Here is a tiny trained network, its code and every weight. The questions are about switching its units off for an input and a class, where a switched-off unit gives its printed mean instead of its output.

import numpy as np


def w(rows, s, z=0):
    codes = np.array(rows[::2]) - 128.0
    scale = np.full(codes.shape[1], s)
    scale[-1] = z or s
    return codes * scale


def norm(h):
    return h / np.sqrt((h * h).mean(-1, keepdims=True) + 1e-5)


def f(y):
    return np.maximum(y, 0)


def log_softmax(a):
    a = a - a.max(-1, keepdims=True)
    return a - np.log(np.exp(a).sum(-1, keepdims=True))


def net(x, mask):
    res = np.array(x, float).reshape(1, 6) / 4 @ E
    u = 0
    for l in range(3):
        y = f(norm(res) @ A[l][:, :-1].T + A[l][:, -1])
        res = res + np.where(mask[u : u + 11], y, B[l][:, -1]) @ B[l][:, :-1]
        u += 11
    return log_softmax(norm(res)[-1] @ U[:, :-1].T + U[:, -1])


A, B = {}, {}
E = w([
[145,85,141,227,89,56],'x0',
[123,118,131,130,137,132],'x1',
[134,146,124,123,113,120],'x2',
[105,209,107,157,225,54],'x3',
[251,179,254,157,158,160],'x4',
[162,128,98,130,128,133],'x5',
],0.01)
A[0] = w([
[148,145,153,100,146,143,118],'0.n0',
[185,101,193,251,100,67,5],'0.n1',
[169,212,172,167,239,76,75],'0.n2',
[142,115,140,164,109,107,39],'0.n3',
[224,158,236,194,147,143,74],'0.n4',
[152,116,157,174,127,110,131],'0.n5',
[149,128,162,140,131,139,69],'0.n6',
[164,176,187,89,155,167,114],'0.n7',
[134,151,142,88,153,158,3],'0.n8',
[203,87,219,105,38,199,48],'0.n9',
[164,189,177,46,179,203,50],'0.n10',
],0.018,0.0052)
B[0] = w([
[149,129,114,117,113,99,159],'0.n0',
[135,183,116,10,161,178,219],'0.n1',
[108,130,163,253,162,189,222],'0.n2',
[131,133,115,92,139,149,147],'0.n3',
[153,80,128,122,77,16,255],'0.n4',
[144,136,143,79,116,126,171],'0.n5',
[134,111,126,125,103,112,154],'0.n6',
[146,93,122,100,86,78,197],'0.n7',
[114,169,108,114,127,141,147],'0.n8',
[104,138,168,251,154,187,248],'0.n9',
[145,177,141,20,157,155,207],'0.n10',
],0.035,0.016)
A[1] = w([
[120,141,127,152,168,121,59],'1.n0',
[138,133,121,167,194,126,68],'1.n1',
[105,94,103,46,165,107,86],'1.n2',
[110,220,127,11,108,143,36],'1.n3',
[96,98,141,196,197,149,5],'1.n4',
[78,97,131,115,127,154,59],'1.n5',
[41,95,38,216,102,77,176],'1.n6',
[78,59,8,47,127,52,120],'1.n7',
[119,156,124,211,211,135,107],'1.n8',
[184,191,112,37,164,205,114],'1.n9',
[162,77,122,152,53,235,95],'1.n10',
],0.017,0.0026)
B[1] = w([
[127,103,107,155,137,132,147],'1.n0',
[85,132,191,158,94,137,159],'1.n1',
[49,198,86,146,96,51,181],'1.n2',
[67,69,45,33,177,132,241],'1.n3',
[106,101,133,186,66,176,186],'1.n4',
[134,98,111,181,134,103,153],'1.n5',
[220,143,181,166,113,26,200],'1.n6',
[232,64,251,76,60,119,209],'1.n7',
[98,55,142,204,142,134,202],'1.n8',
[37,183,97,79,168,87,250],'1.n9',
[63,32,101,202,239,94,178],'1.n10',
],0.021,0.013)
A[2] = w([
[150,161,187,147,173,234,171],'2.n0',
[160,153,71,78,165,192,53],'2.n1',
[111,127,157,239,160,249,3],'2.n2',
[80,137,79,177,86,132,101],'2.n3',
[143,139,78,83,157,177,41],'2.n4',
[102,146,200,68,187,144,97],'2.n5',
[144,135,107,124,132,147,63],'2.n6',
[187,120,125,142,127,114,19],'2.n7',
[141,131,141,147,77,78,39],'2.n8',
[136,128,118,143,81,61,60],'2.n9',
[115,123,104,236,141,209,117],'2.n10',
],0.018,0.0027)
B[2] = w([
[143,144,110,134,179,142,182],'2.n0',
[181,146,136,66,121,219,166],'2.n1',
[121,124,113,211,170,193,249],'2.n2',
[123,90,198,157,166,113,158],'2.n3',
[132,142,143,69,125,190,165],'2.n4',
[109,169,46,210,20,171,205],'2.n5',
[109,133,152,147,92,144,128],'2.n6',
[129,148,113,104,112,91,167],'2.n7',
[154,70,2,122,78,147,198],'2.n8',
[117,54,141,72,147,126,189],'2.n9',
[120,186,156,205,167,148,228],'2.n10',
],0.023,0.012)
U = w([
[199,89,141,121,85,51,98],'0',
[120,136,139,249,174,162,17],'1',
[104,180,81,67,143,141,255],'2',
],0.014,0.00081)

Each question gives the input, the list of numbers given to net, and the class t.
The units are the neurons (one row each of A and B). Each row of codes is followed by its name. A weight is (code - 128) times the scale printed after its matrix; where a second scale follows, it is the last column's (A, B and U).
mask holds one flag per neuron, layer by layer. A switched-off neuron (its flag False) gives its mean, the last column of its row in B, instead of its output. The means were averaged over made-up inputs and are rounded, as every weight is.
A unit's drop is (log p(t) with every unit on - log p(t) with that unit switched off) / (log p(t) with every unit on - log p(t) with every unit switched off).
The circuit of an input: a set's keep is (log p(t) with only the set's units on - log p(t) with every unit switched off) / (log p(t) with every unit on - log p(t) with every unit switched off). Starting from the 12 units with the biggest drops (on a tie, the unit counted first), units are removed one at a time, each time the one whose removal leaves the highest keep (on an exact tie, the one counted first), for as long as the keep stays at least 0.8.
circuit, biggest first: the units of the circuit, biggest drop first
unit that matters most: the unit with the biggest drop
top k neurons: the k neurons with the biggest drops, biggest first
top k neurons in layer l: the k neurons of layer l with the biggest drops, biggest first
drop of u: that unit's drop, to one decimal
input [2,8,3,6,8,3], class 0: circuit, biggest first : [0.n4]
input [8,-4,-1,0,-6,-3], class 2: top 3 neurons : [0.n9; 0.n2; 0.n4]
input [-6,0,-3,-5,6,-6], class 0: top 2 neurons : [0.n4; 0.n1]
input [0,-2,5,3,-8,-4], class 0: top 2 neurons : [0.n9; 0.n2]
input [-5,1,-7,-3,-7,-2], class 0: top 3 neurons : [0.n9; 0.n2; 0.n1]
input [-7,-7,5,-7,8,6], class 0: top 3 neurons in layer 0 : [0.n4; 0.n7; 0.n2]
input [-6,5,-6,-5,5,-8], class 2: top 2 neurons : [0.n10; 0.n2]
input [8,1,-6,0,-6,-4], class 2: top 2 neurons : [0.n9; 0.n2]
input [-7,-3,-6,-1,7,0], class 0: top 3 neurons : [0.n4; 0.n7; 0.n1]
input [-8,-6,6,7,-7,5], class 2: top 3 neurons : [0.n2; 0.n9; 0.n4]
input [-2,0,6,2,-4,-2], class 0: top 4 neurons : [0.n9; 0.n2; 0.n1; 0.n10]
input [-3,7,4,1,-8,7], class 0: top 3 neurons : [0.n9; 0.n2; 0.n1]
input [4,1,-4,6,8,-5], class 0: top 2 neurons : [0.n4; 0.n9]
input [-5,-7,-4,-3,2,0], class 2: circuit, biggest first : [0.n10]
input [8,-6,-2,-3,-6,-1], class 2: top 3 neurons : [0.n9; 0.n2; 0.n4]
input [-2,3,-1,3,8,-2], class 0: drop of 1.n9 : 0.0
input [-7,1,0,4,-1,-7], class 2: drop of 0.n9 : 0.3
input [-4,1,7,-8,-8,3], class 0: drop of 1.n7 : 0.1
input [-7,7,5,4,-6,4], class 2: drop of 1.n3 : 0.1
input [2,-4,4,2,5,-1], class 0: unit that matters most : 0.n4
